Below are the code and all the weights of a small trained network. Each question names an input and a class and asks about switching units off, where a switched-off unit gives its printed mean instead of its output.

import numpy as np


def w(rows, s, z=0):
    codes = np.array(rows[::2]) - 128.0
    scale = np.full(codes.shape[1], s)
    scale[-1] = z or s
    return codes * scale


def f(y):
    return np.maximum(y, 0)


def log_softmax(a):
    a = a - a.max(-1, keepdims=True)
    return a - np.log(np.exp(a).sum(-1, keepdims=True))


def net(x, mask):
    res = np.array(x, float).reshape(1, 4) / 4 @ E
    y = f(res @ A[0][:, :-1].T + A[0][:, -1])
    res = res + np.where(mask, y, B[0][:, -1]) @ B[0][:, :-1]
    return log_softmax(res[-1] @ U[:, :-1].T + U[:, -1])


A, B = {}, {}
E = w([
[246,55,128,92,153,130,135],'x0',
[135,139,2,136,131,149,123],'x1',
[128,128,128,128,128,128,128],'x2',
[120,120,148,100,122,248,97],'x3',
],0.0082)
A[0] = w([
[178,101,139,99,128,196,121,63],'n1',
[73,152,139,133,128,197,120,140],'n2',
[144,117,131,115,129,150,124,97],'n3',
[191,92,139,92,130,204,115,65],'n4',
[205,95,117,124,132,53,134,130],'n5',
[132,126,127,127,128,124,128,128],'n6',
[121,130,140,129,126,132,122,156],'n7',
[59,158,115,149,120,47,124,223],'n8',
[133,131,227,132,126,113,130,253],'n9',
[136,137,3,136,128,150,126,159],'n10',
[151,121,126,126,132,108,132,136],'n11',
[183,104,119,125,132,73,133,132],'n12',
[147,120,125,126,130,110,130,131],'n13',
[101,148,123,145,126,92,132,183],'n14',
[144,133,113,134,126,119,127,124],'n15',
[125,125,195,124,130,116,132,216],'n16',
[54,155,141,130,128,213,119,141],'n17',
[82,155,119,146,129,72,126,201],'n18',
[132,133,69,132,129,138,127,149],'n19',
[143,124,127,127,131,114,131,135],'n20',
],0.016,0.0035)
B[0] = w([
[137,130,184,195,151,138,159,231],'n1',
[63,130,110,98,57,186,97,209],'n2',
[131,130,147,150,136,132,139,162],'n3',
[144,127,198,206,158,134,164,255],'n4',
[181,124,62,51,160,38,106,240],'n5',
[130,128,124,124,130,124,127,134],'n6',
[82,124,131,112,136,134,154,148],'n7',
[150,118,196,202,162,141,163,239],'n8',
[92,40,237,83,123,58,106,251],'n9',
[177,235,2,173,136,180,147,249],'n10',
[154,124,111,115,130,91,117,162],'n11',
[167,125,81,73,151,62,112,210],'n12',
[143,127,112,110,135,104,123,156],'n13',
[139,125,158,162,145,132,144,183],'n14',
[108,146,114,88,166,140,173,147],'n15',
[106,71,200,100,123,81,113,213],'n16',
[50,130,105,92,37,200,87,230],'n17',
[142,121,177,180,150,138,152,208],'n18',
[151,179,69,148,132,154,138,187],'n19',
[148,126,118,122,126,101,118,151],'n20',
],0.024,0.0093)
U = w([
[123,73,224,196,179,114,187,246],'0',
[177,183,130,241,182,173,210,153],'1',
[145,81,120,3,141,73,60,95],'2',
[176,181,32,53,148,111,110,42],'3',
[66,87,140,14,61,142,62,79],'4',
[94,180,30,90,61,177,79,96],'5',
],0.0054,0.0012)

Each question gives the input, the list of numbers given to net, and the class t.
The units are the neurons (one row each of A and B). Each row of codes is followed by its name. A weight is (code - 128) times the scale printed after its matrix; where a second scale follows, it is the last column's (A, B and U).
mask holds one flag per neuron, in row order. A switched-off neuron (its flag False) gives its mean, the last column of its row in B, instead of its output. The means were averaged over made-up inputs and are rounded, as every weight is.
A unit's drop is (log p(t) with every unit on - log p(t) with that unit switched off) / (log p(t) with every unit on - log p(t) with every unit switched off).
The circuit of an input: a set's keep is (log p(t) with only the set's units on - log p(t) with every unit switched off) / (log p(t) with every unit on - log p(t) with every unit switched off). Starting from the 12 units with the biggest drops (on a tie, the unit counted first), units are removed one at a time, each time the one whose removal leaves the highest keep (on an exact tie, the one counted first), for as long as the keep stays at least 0.8.
circuit, biggest first: the units of the circuit, biggest drop first
unit that matters most: the unit with the biggest drop
top k neurons: the k neurons with the biggest drops, biggest first
drop when u is switched off: that unit's drop, to one decimal
input [-2,0,6,6], class 4: unit that matters most : n10
input [0,1,4,8], class 5: circuit, biggest first : (n17, n9)
input [0,-2,7,4], class 4: circuit, biggest first : (n8, n17)
input [1,2,5,5], class 1: top 2 neurons : (n4, n1)
input [1,1,-8,3], class 1: top 3 neurons : (n9, n5, n16)
input [4,1,0,-6], class 3: top 2 neurons : (n9, n16)
input [2,8,-3,0], class 3: top 2 neurons : (n8, n4)
input [6,1,3,4], class 1: top 2 neurons : (n9, n16)
input [-7,8,-3,2], class 5: top 2 neurons : (n17, n2)
input [1,3,2,4], class 1: top 2 neurons : (n5, n4)
input [4,1,5,-3], class 3: top 2 neurons : (n9, n16)
input [2,-5,1,0], class 2: top 2 neurons : (n8, n4)
input [8,2,4,-4], class 3: drop when n9 is switched off : 0.1
input [7,2,-6,3], class 1: circuit, biggest first : (n9)
input [3,-7,4,-7], class 2: drop when n4 is switched off : 0.0
input [4,1,3,7], class 1: drop when n16 is switched off : 0.3
input [2,5,2,0], class 3: top 2 neurons : (n8, n4)
